Below are the code and all the weights of a small trained network. Each question names an input and a class and asks about switching units off, where a switched-off unit gives its printed mean instead of its output.

import numpy as np


def w(rows, s, z=0):
    codes = np.array(rows[::2]) - 128.0
    scale = np.full(codes.shape[1], s)
    scale[-1] = z or s
    return codes * scale


def norm(h):
    return h / np.sqrt((h * h).mean(-1, keepdims=True) + 1e-5)


def f(y):
    return y / 2 * (1 + np.tanh(0.7978845608 * (y + 0.044715 * y**3)))


def log_softmax(a):
    a = a - a.max(-1, keepdims=True)
    return a - np.log(np.exp(a).sum(-1, keepdims=True))


def net(x, mask):
    res = np.array(x, float).reshape(1, 4) / 4 @ E
    u = 0
    for l in range(3):
        y = f(norm(res) @ A[l][:, :-1].T + A[l][:, -1])
        res = res + np.where(mask[u : u + 3], y, B[l][:, -1]) @ B[l][:, :-1]
        u += 3
    return log_softmax(norm(res)[-1] @ U[:, :-1].T + U[:, -1])


A, B = {}, {}
E = w([
[214,17,111,248,171],'x0',
[172,143,199,139,253],'x1',
[88,172,217,207,111],'x2',
[122,251,61,210,124],'x3',
],0.0071)
A[0] = w([
[83,75,16,254,24,3],'L0N0',
[227,207,43,20,246,211],'L0N1',
[122,72,189,241,67,6],'L0N2',
],0.0072,0.0035)
B[0] = w([
[6,121,166,177,113,191],'L0N0',
[42,64,68,154,163,254],'L0N1',
[143,101,96,154,212,149],'L0N2',
],0.017,0.0051)
A[1] = w([
[74,156,96,8,119,213],'L1N0',
[93,108,71,62,174,2],'L1N1',
[113,89,46,180,120,8],'L1N2',
],0.011,0.002)
B[1] = w([
[213,142,119,34,236,253],'L1N0',
[98,1,203,227,126,205],'L1N1',
[78,145,63,38,211,221],'L1N2',
],0.0087,0.0054)
A[2] = w([
[112,2,50,101,53,40],'L2N0',
[43,157,156,17,77,3],'L2N1',
[164,76,199,31,108,120],'L2N2',
],0.0093,0.0051)
B[2] = w([
[143,216,50,235,120,251],'L2N0',
[150,61,134,76,247,182],'L2N1',
[116,147,95,204,17,238],'L2N2',
],0.011,0.003)
U = w([
[66,150,198,167,81,69],'0',
[61,46,50,159,205,234],'1',
[172,210,92,199,121,127],'2',
[236,66,201,166,230,62],'3',
[207,82,75,113,19,1],'4',
[163,196,124,8,141,23],'5',
],0.018,0.0094)

Each question gives the input, the list of numbers given to net, and the class t.
The units are the neurons (one row each of A and B). Each row of codes is followed by its name. A weight is (code - 128) times the scale printed after its matrix; where a second scale follows, it is the last column's (A, B and U).
mask holds one flag per neuron, layer by layer. A switched-off neuron (its flag False) gives its mean, the last column of its row in B, instead of its output. The means were averaged over made-up inputs and are rounded, as every weight is.
A unit's drop is (log p(t) with every unit on - log p(t) with that unit switched off) / (log p(t) with every unit on - log p(t) with every unit switched off).
The circuit of an input: a set's keep is (log p(t) with only the set's units on - log p(t) with every unit switched off) / (log p(t) with every unit on - log p(t) with every unit switched off). Starting from all 9 units, units are removed one at a time, each time the one whose removal leaves the highest keep (on an exact tie, the one counted first), for as long as the keep stays at least 0.8.
circuit, biggest first: the units of the circuit, biggest drop first
most important unit: the unit with the biggest drop
top k neurons: the k neurons with the biggest drops, biggest first
k most important neurons of layer l: the k neurons of layer l with the biggest drops, biggest first
drop of u: that unit's drop, to one decimal
input [1,5,5,-7], class 0: top neuron	(L2N2)
input [-1,-7,-2,-5], class 4: circuit, biggest first	(L0N1, L2N2)
input [5,-4,6,8], class 0: circuit, biggest first	(L0N0, L0N1)
input [-1,-4,7,-7], class 4: circuit, biggest first	(L0N1, L0N0, L2N2)
input [-3,-4,6,-4], class 5: circuit, biggest first	(L0N1, L0N0)
input [0,-8,-1,-6], class 2: circuit, biggest first	(L2N0, L0N1)
input [-2,-8,4,6], class 0: circuit, biggest first	(L0N1, L0N0)
input [7,5,0,1], class 3: top 4 neurons	(L0N1, L0N0, L2N0, L2N2)
input [0,-3,7,4], class 0: 2 most important neurons of layer 1	(L1N0, L1N2)
input [1,-5,-3,-5], class 2: top 2 neurons	(L0N1, L2N0)
input [-1,-6,0,-5], class 4: top 2 neurons	(L0N1, L2N2)
input [1,5,3,-5], class 0: top 3 neurons	(L1N0, L2N2, L0N1)
input [-7,-4,0,-2], class 5: top 2 neurons	(L1N0, L0N1)
input [2,4,3,-2], class 3: circuit, biggest first	(L0N1)
input [0,-8,1,4], class 0: top 2 neurons	(L0N0, L0N1)
input [0,0,5,5], class 2: top 2 neurons	(L0N1, L1N1)
input [-1,-1,-3,-8], class 4: top 2 neurons	(L2N2, L0N1)
input [-2,-1,5,2], class 2: top 2 neurons	(L0N1, L0N0)
input [7,6,3,1], class 3: top 2 neurons	(L0N1, L0N0)
input [1,7,4,6], class 2: most important unit	L1N1
input [-8,-5,5,-1], class 5: drop of L0N1	0.1
input [-6,-7,-5,-5], class 4: drop of L1N1	0.3
input [3,5,6,0], class 3: drop of L0N2	0.0
input [-3,-1,5,-7], class 4: drop of L2N2	0.6
input [0,-6,5,-8], class 2: top 2 neurons	(L0N1, L2N0)
